Below is a small trained network, with its code and all its weights. Each question gives an input and a class and asks what happens when units are switched off, that is, made to give their printed mean instead of their output.

import numpy as np


def w(rows, s, z=0):
    codes = np.array(rows[::2]) - 128.0
    scale = np.full(codes.shape[1], s)
    scale[-1] = z or s
    return codes * scale


def norm(h):
    return h / np.sqrt((h * h).mean(-1, keepdims=True) + 1e-5)


def f(y):
    return y / 2 * (1 + np.tanh(0.7978845608 * (y + 0.044715 * y**3)))


def log_softmax(a):
    a = a - a.max(-1, keepdims=True)
    return a - np.log(np.exp(a).sum(-1, keepdims=True))


def net(x, mask):
    res = np.array(x, float).reshape(1, 7) / 4 @ E
    u = 0
    for l in range(2):
        y = f(norm(res) @ A[l][:, :-1].T + A[l][:, -1])
        res = res + np.where(mask[u : u + 16], y, B[l][:, -1]) @ B[l][:, :-1]
        u += 16
    return log_softmax(norm(res)[-1] @ U[:, :-1].T + U[:, -1])


A, B = {}, {}
E = w([
[98,43,161,64,183,73,156,88,64,62,50],'x0',
[26,199,133,159,85,81,194,253,106,99,120],'x1',
[120,142,132,118,132,129,129,123,131,120,147],'x2',
[132,121,178,199,195,121,170,108,192,159,105],'x3',
[220,66,41,161,135,33,201,159,124,114,207],'x4',
[124,164,110,192,91,113,140,32,34,159,138],'x5',
[115,115,121,143,130,132,124,125,132,115,129],'x6',
],0.0049)
A[0] = w([
[66,124,206,129,141,149,54,125,117,127,64,33],'L0N0',
[163,161,131,131,102,152,68,156,148,171,138,54],'L0N1',
[81,116,125,72,148,126,94,185,236,123,98,42],'L0N2',
[116,178,204,91,101,254,123,128,94,159,116,41],'L0N3',
[150,146,177,222,188,139,122,134,186,164,143,41],'L0N4',
[40,145,186,201,146,75,171,162,152,151,131,61],'L0N5',
[116,160,113,187,37,169,129,179,171,168,139,82],'L0N6',
[94,179,191,135,125,163,84,147,123,150,70,34],'L0N7',
[120,153,137,189,194,139,169,110,118,205,104,155],'L0N8',
[121,107,163,189,60,113,137,109,76,117,104,74],'L0N9',
[136,111,94,78,23,161,69,175,50,126,164,4],'L0N10',
[55,165,58,165,115,116,137,45,83,223,128,74],'L0N11',
[160,91,162,122,149,106,132,192,219,113,133,108],'L0N12',
[133,119,131,48,123,118,65,198,209,100,104,67],'L0N13',
[65,97,188,122,126,72,208,132,104,41,79,136],'L0N14',
[84,174,105,138,117,152,164,34,59,122,151,50],'L0N15',
],0.0062,0.0017)
B[0] = w([
[191,149,130,167,119,61,135,92,134,83,160,214],'L0N0',
[132,39,177,178,149,137,139,151,152,186,128,160],'L0N1',
[100,147,52,116,124,81,151,114,118,165,82,200],'L0N2',
[154,90,102,169,82,101,156,114,201,55,150,220],'L0N3',
[106,101,186,128,146,181,139,81,71,129,155,184],'L0N4',
[153,127,72,99,56,222,139,165,62,130,113,207],'L0N5',
[101,135,220,77,151,67,96,140,100,165,148,214],'L0N6',
[189,125,123,184,75,84,121,158,142,70,111,200],'L0N7',
[93,128,76,145,146,148,204,131,73,80,64,180],'L0N8',
[72,184,90,55,139,43,133,122,166,157,132,155],'L0N9',
[45,152,188,229,195,221,243,78,2,103,106,186],'L0N10',
[86,125,110,98,181,76,152,167,196,159,111,196],'L0N11',
[76,171,74,163,135,102,178,86,98,124,136,194],'L0N12',
[56,150,99,153,194,95,187,60,149,197,76,200],'L0N13',
[141,90,191,45,162,123,65,141,74,164,162,253],'L0N14',
[102,102,72,100,205,110,129,144,193,174,36,181],'L0N15',
],0.006,0.0046)
A[1] = w([
[123,129,147,145,94,151,138,146,178,236,119,162],'L1N0',
[174,102,114,144,143,248,226,77,106,80,81,230],'L1N1',
[106,132,188,77,203,124,127,124,69,162,136,125],'L1N2',
[181,69,118,134,158,155,144,40,213,179,144,102],'L1N3',
[152,100,90,85,149,156,212,165,34,103,136,180],'L1N4',
[96,131,170,182,91,148,100,165,157,198,204,77],'L1N5',
[104,188,180,149,72,163,20,90,191,101,25,117],'L1N6',
[63,133,110,85,179,190,162,130,183,61,168,107],'L1N7',
[100,165,30,126,102,109,90,94,122,199,85,78],'L1N8',
[85,140,102,143,174,85,117,121,175,155,115,22],'L1N9',
[143,99,120,113,166,151,39,23,127,112,154,98],'L1N10',
[89,159,142,90,59,148,103,196,118,183,173,139],'L1N11',
[45,136,145,119,50,3,208,209,120,162,154,162],'L1N12',
[164,116,89,166,165,62,180,136,116,82,241,7],'L1N13',
[71,153,162,135,116,177,179,66,124,46,68,204],'L1N14',
[97,185,110,201,93,133,177,102,194,215,162,135],'L1N15',
],0.0063,0.0019)
B[1] = w([
[98,120,111,96,204,94,145,97,9,58,97,156],'L1N0',
[45,170,131,164,102,142,117,170,76,103,149,189],'L1N1',
[182,126,173,178,159,145,121,118,166,115,169,186],'L1N2',
[104,225,105,42,24,186,99,200,105,122,97,196],'L1N3',
[131,167,167,202,99,144,136,94,187,150,121,213],'L1N4',
[160,12,255,75,185,64,136,119,98,113,91,154],'L1N5',
[200,72,79,152,102,58,120,96,170,87,241,171],'L1N6',
[105,184,82,173,159,152,204,111,105,148,33,131],'L1N7',
[153,183,65,65,180,105,197,100,155,92,108,150],'L1N8',
[114,188,66,104,165,133,88,152,138,126,155,149],'L1N9',
[99,118,167,100,120,184,106,234,134,148,113,172],'L1N10',
[140,123,164,93,118,209,89,125,118,107,97,158],'L1N11',
[155,128,68,81,101,198,54,111,173,126,132,255],'L1N12',
[170,105,147,215,73,59,114,92,180,72,160,163],'L1N13',
[170,117,110,227,124,133,190,150,125,208,210,193],'L1N14',
[150,75,141,114,193,65,138,94,128,135,102,201],'L1N15',
],0.0058,0.0074)
U = w([
[205,107,107,191,51,51,95,126,203,68,164,240],'0',
[101,164,38,86,198,89,147,119,156,154,73,80],'1',
[136,157,140,71,54,217,72,200,117,124,104,176],'2',
[159,68,254,82,185,80,95,136,105,127,118,1],'3',
[106,147,160,225,127,163,176,134,86,131,130,145],'4',
],0.0097,0.00081)

Each question gives the input, the list of numbers given to net, and the class t.
The units are the neurons (one row each of A and B). Each row of codes is followed by its name. A weight is (code - 128) times the scale printed after its matrix; where a second scale follows, it is the last column's (A, B and U).
mask holds one flag per neuron, layer by layer. A switched-off neuron (its flag False) gives its mean, the last column of its row in B, instead of its output. The means were averaged over made-up inputs and are rounded, as every weight is.
A unit's drop is (log p(t) with every unit on - log p(t) with that unit switched off) / (log p(t) with every unit on - log p(t) with every unit switched off).
The circuit of an input: a set's keep is (log p(t) with only the set's units on - log p(t) with every unit switched off) / (log p(t) with every unit on - log p(t) with every unit switched off). Starting from the 12 units with the biggest drops (on a tie, the unit counted first), units are removed one at a time, each time the one whose removal leaves the highest keep (on an exact tie, the one counted first), for as long as the keep stays at least 0.8.
circuit, biggest first: the units of the circuit, biggest drop first
most important unit: the unit with the biggest drop
top k neurons: the k neurons with the biggest drops, biggest first
k most important neurons of layer l: the k neurons of layer l with the biggest drops, biggest first
input [-3,8,2,-8,5,1,-7], class 2: most important unit	L1N12
input [-1,-4,7,6,-6,-6,-6], class 0: 2 most important neurons of layer 1	L1N6, L1N14
input [2,-4,6,7,0,4,-4], class 4: circuit, biggest first	L0N8, L1N1
input [-2,-1,2,-7,0,-8,4], class 1: top 2 neurons	L0N13, L0N2
input [6,-7,4,-3,-7,3,1], class 0: circuit, biggest first	L1N6, L0N14, L0N3
input [-8,-8,-8,-7,4,1,-3], class 2: circuit, biggest first	L1N3, L1N10
input [1,8,1,8,7,-5,4], class 2: circuit, biggest first	L0N5, L1N12
input [-5,7,0,-2,0,-7,5], class 1: circuit, biggest first	L0N13, L0N2
input [-5,-3,0,-3,-3,-3,6], class 3: 3 most important neurons of layer 0	L0N1, L0N6, L0N8
input [6,-6,7,5,-4,-4,7], class 2: 2 most important neurons of layer 1	L1N3, L1N10
input [7,6,8,8,2,-5,-7], class 4: 2 most important neurons of layer 0	L0N5, L0N12
input [-8,-6,-8,7,1,-1,2], class 3: circuit, biggest first	L1N5, L0N6, L1N0
input [6,-8,6,-3,-4,8,-4], class 1: 2 most important neurons of layer 1	L1N8, L1N12
input [-7,-1,7,1,-1,-6,-1], class 3: circuit, biggest first	L1N5
input [5,4,-5,5,6,7,-7], class 1: 3 most important neurons of layer 1	L1N6, L1N14, L1N8
input [5,2,0,-5,3,6,-1], class 1: 2 most important neurons of layer 0	L0N15, L0N9
input [6,-8,1,-4,-8,-4,5], class 0: circuit, biggest first	L1N6, L0N0, L0N14
input [0,7,-5,6,-5,-6,8], class 2: top 2 neurons	L0N5, L1N12
input [6,-5,-8,-8,-3,0,-3], class 4: circuit, biggest first	L0N10, L1N14, L0N14
input [6,3,-8,-5,-2,1,8], class 3: circuit, biggest first	L0N14
input [2,5,2,-8,-4,-6,-5], class 4: circuit, biggest first	L0N10, L1N14
